Below is a small trained network, with its code and all its weights. Each question gives an input and a target symbol and asks what happens when units are switched off, that is, made to give their printed mean instead of their output.

import numpy as np


def w(rows, s, z=0):
    codes = np.array(rows[::2]) - 128.0
    scale = np.full(codes.shape[1], s)
    scale[-1] = z or s
    return codes * scale


def f(y):
    return y / 2 * (1 + np.tanh(0.7978845608 * (y + 0.044715 * y**3)))


def softmax(a):
    e = np.exp(a - a.max(-1, keepdims=True))
    return e / e.sum(-1, keepdims=True)


def log_softmax(a):
    a = a - a.max(-1, keepdims=True)
    return a - np.log(np.exp(a).sum(-1, keepdims=True))


def net(x, mask):
    ids = ['ΘΨαβγδζηλ'.index(c) for c in x.split()]
    T = len(ids)
    res = E[ids] + P[:T]
    r = res
    for j in range(3):
        rows = slice(3 * j, 3 * j + 3)
        q, k, v = (r @ M[0][rows].T for M in (Q, K, V))
        z = softmax(np.where(np.tri(T) > 0, q @ k.T / 3**0.5, -1e9)) @ v
        o = O[0][rows]
        res = res + np.where(mask[j], z, o[:, -1]) @ o[:, :-1]
    y = f(res @ A[0][:, :-1].T + A[0][:, -1])
    res = res + np.where(mask[3:11], y, B[0][:, -1]) @ B[0][:, :-1]
    return log_softmax(res[-1] @ U[:, :-1].T + U[:, -1])


Q, K, V, O, A, B = {}, {}, {}, {}, {}, {}
E = w([
[134,186,101,197],'Θ',
[104,57,222,28],'Ψ',
[173,127,81,48],'α',
[173,149,193,124],'β',
[66,176,102,214],'γ',
[52,73,216,127],'δ',
[187,172,72,159],'ζ',
[28,2,4,72],'η',
[56,67,124,188],'λ',
],0.014)
P = w([
[102,246,87,97],'0',
[156,154,208,124],'1',
[160,138,164,143],'2',
[166,112,148,133],'3',
[180,115,151,162],'4',
[182,96,143,166],'5',
[187,82,138,173],'6',
[195,66,130,167],'7',
[205,55,126,150],'8',
],0.011)
Q[0] = w([
[163,201,79,119],'h1',
[97,173,52,101],'h1',
[123,168,171,120],'h1',
[66,105,203,93],'h2',
[139,99,109,134],'h2',
[117,170,73,129],'h2',
[128,92,255,129],'h3',
[125,111,192,107],'h3',
[138,150,59,146],'h3',
],0.024)
K[0] = w([
[136,50,110,164],'h1',
[176,48,178,148],'h1',
[55,108,144,98],'h1',
[77,144,153,30],'h2',
[98,88,107,158],'h2',
[189,91,128,164],'h2',
[41,251,113,43],'h3',
[91,171,131,109],'h3',
[159,64,124,147],'h3',
],0.021)
V[0] = w([
[118,79,109,121],'h1',
[132,120,103,105],'h1',
[35,93,151,112],'h1',
[159,126,87,177],'h2',
[55,165,136,173],'h2',
[92,98,126,162],'h2',
[41,153,248,189],'h3',
[70,128,26,244],'h3',
[193,210,84,204],'h3',
],0.015)
O[0] = w([
[138,122,120,162,100],'h1',
[99,149,76,146,144],'h1',
[153,130,80,150,95],'h1',
[159,122,149,93,142],'h2',
[79,105,134,115,138],'h2',
[119,152,147,110,148],'h2',
[166,162,105,5,2],'h3',
[193,57,103,127,213],'h3',
[184,83,214,129,97],'h3',
],0.017,0.0082)
A[0] = w([
[218,105,109,114,57],'n1',
[165,72,38,65,49],'n2',
[50,2,155,87,255],'n3',
[218,173,57,81,159],'n4',
[208,203,155,228,126],'n5',
[165,129,70,253,147],'n6',
[139,109,131,181,53],'n7',
[105,75,33,76,67],'n8',
],0.0072,0.0029)
B[0] = w([
[136,242,4,103,168],'n1',
[86,17,217,64,175],'n2',
[155,227,59,124,218],'n3',
[55,21,175,148,158],'n4',
[90,32,120,137,180],'n5',
[124,233,143,104,254],'n6',
[120,119,112,81,179],'n7',
[203,86,168,179,191],'n8',
],0.011,0.019)
U = w([
[187,168,170,71,26],'Θ',
[31,135,135,30,2],'Ψ',
[47,87,218,161,126],'α',
[115,170,246,54,246],'β',
[121,120,122,18,135],'γ',
[34,61,153,61,83],'δ',
[220,69,216,177,135],'ζ',
[127,58,33,176,174],'η',
[125,3,89,110,133],'λ',
],0.006,0.0031)

Each question gives the input, a string of symbols that net reads in full, and the target symbol t.
The units are the heads (3 rows each of Q, K, V and O) and the neurons (one row each of A and B). Each row of codes is followed by its name. A weight is (code - 128) times the scale printed after its matrix; where a second scale follows, it is the last column's (O, A, B and U).
mask holds one flag per unit, heads first, then neurons. A switched-off unit (its flag False) gives its mean, the last column of its rows in O or B, instead of its output. The means were averaged over made-up inputs and are rounded, as every weight is.
A unit's drop is (log p(t) with every unit on - log p(t) with that unit switched off) / (log p(t) with every unit on - log p(t) with every unit switched off).
The circuit of an input: a set's keep is (log p(t) with only the set's units on - log p(t) with every unit switched off) / (log p(t) with every unit on - log p(t) with every unit switched off). Starting from all 11 units, units are removed one at a time, each time the one whose removal leaves the highest keep (on an exact tie, the one counted first), for as long as the keep stays at least 0.8.
units of the circuit, in order: the units of the circuit, biggest drop first
unit that matters most: the unit with the biggest drop
k most important neurons: the k neurons with the biggest drops, biggest first
drop of u: that unit's drop, to one decimal
input γ α η Θ η γ δ Ψ, target γ: 3 most important neurons	n1, n3, n2
input β λ α, target λ: unit that matters most	n6
input α η α γ γ α η λ α, target λ: 2 most important neurons	n6, n2
input η η Θ η η α λ η, target λ: units of the circuit, in order	h3, n2, n8
input γ λ η, target λ: 2 most important neurons	n8, n6
input Θ Θ Ψ Θ δ Ψ Θ α β, target Θ: units of the circuit, in order	h3, n1
input α η ζ, target η: 3 most important neurons	n5, n1, n2
input γ Θ δ η η γ β β, target γ: 3 most important neurons	n1, n3, n2
input λ Ψ Θ γ η η β η δ, target λ: units of the circuit, in order	h3, n6
input Ψ ζ γ, target ζ: 2 most important neurons	n6, n3
input λ η β, target λ: units of the circuit, in order	h3, n6, n4
input Θ ζ Ψ α Θ, target α: 3 most important neurons	n6, n3, n1
input β α α, target α: units of the circuit, in order	h3, n3
input β η α Θ Ψ, target β: units of the circuit, in order	h3
input η γ η Θ η β γ β α, target β: 2 most important neurons	n5, n1
input δ η α, target η: 2 most important neurons	n2, n5
input Θ η η η Ψ ζ α γ, target α: 2 most important neurons	n1, n8
input δ α Θ η δ β, target δ: 2 most important neurons	n4, n2
input η η α γ ζ β α, target β: 3 most important neurons	n8, n4, n5
input Ψ Ψ λ, target Ψ: units of the circuit, in order	h3
input Θ β λ α δ ζ η Ψ, target Θ: 2 most important neurons	n1, n3
input α α η η α η α α δ, target α: 2 most important neurons	n5, n1
input γ Ψ α η β η λ, target γ: 2 most important neurons	n1, n3
input Ψ Ψ ζ η ζ, target η: drop of h1	0.6
input η η η α, target η: drop of h3	0.3
input δ β δ, target δ: drop of n2	0.2
input β η Ψ η δ α Ψ α, target Ψ: drop of h1	0.0
input Θ Ψ η η Θ, target η: unit that matters most	h1
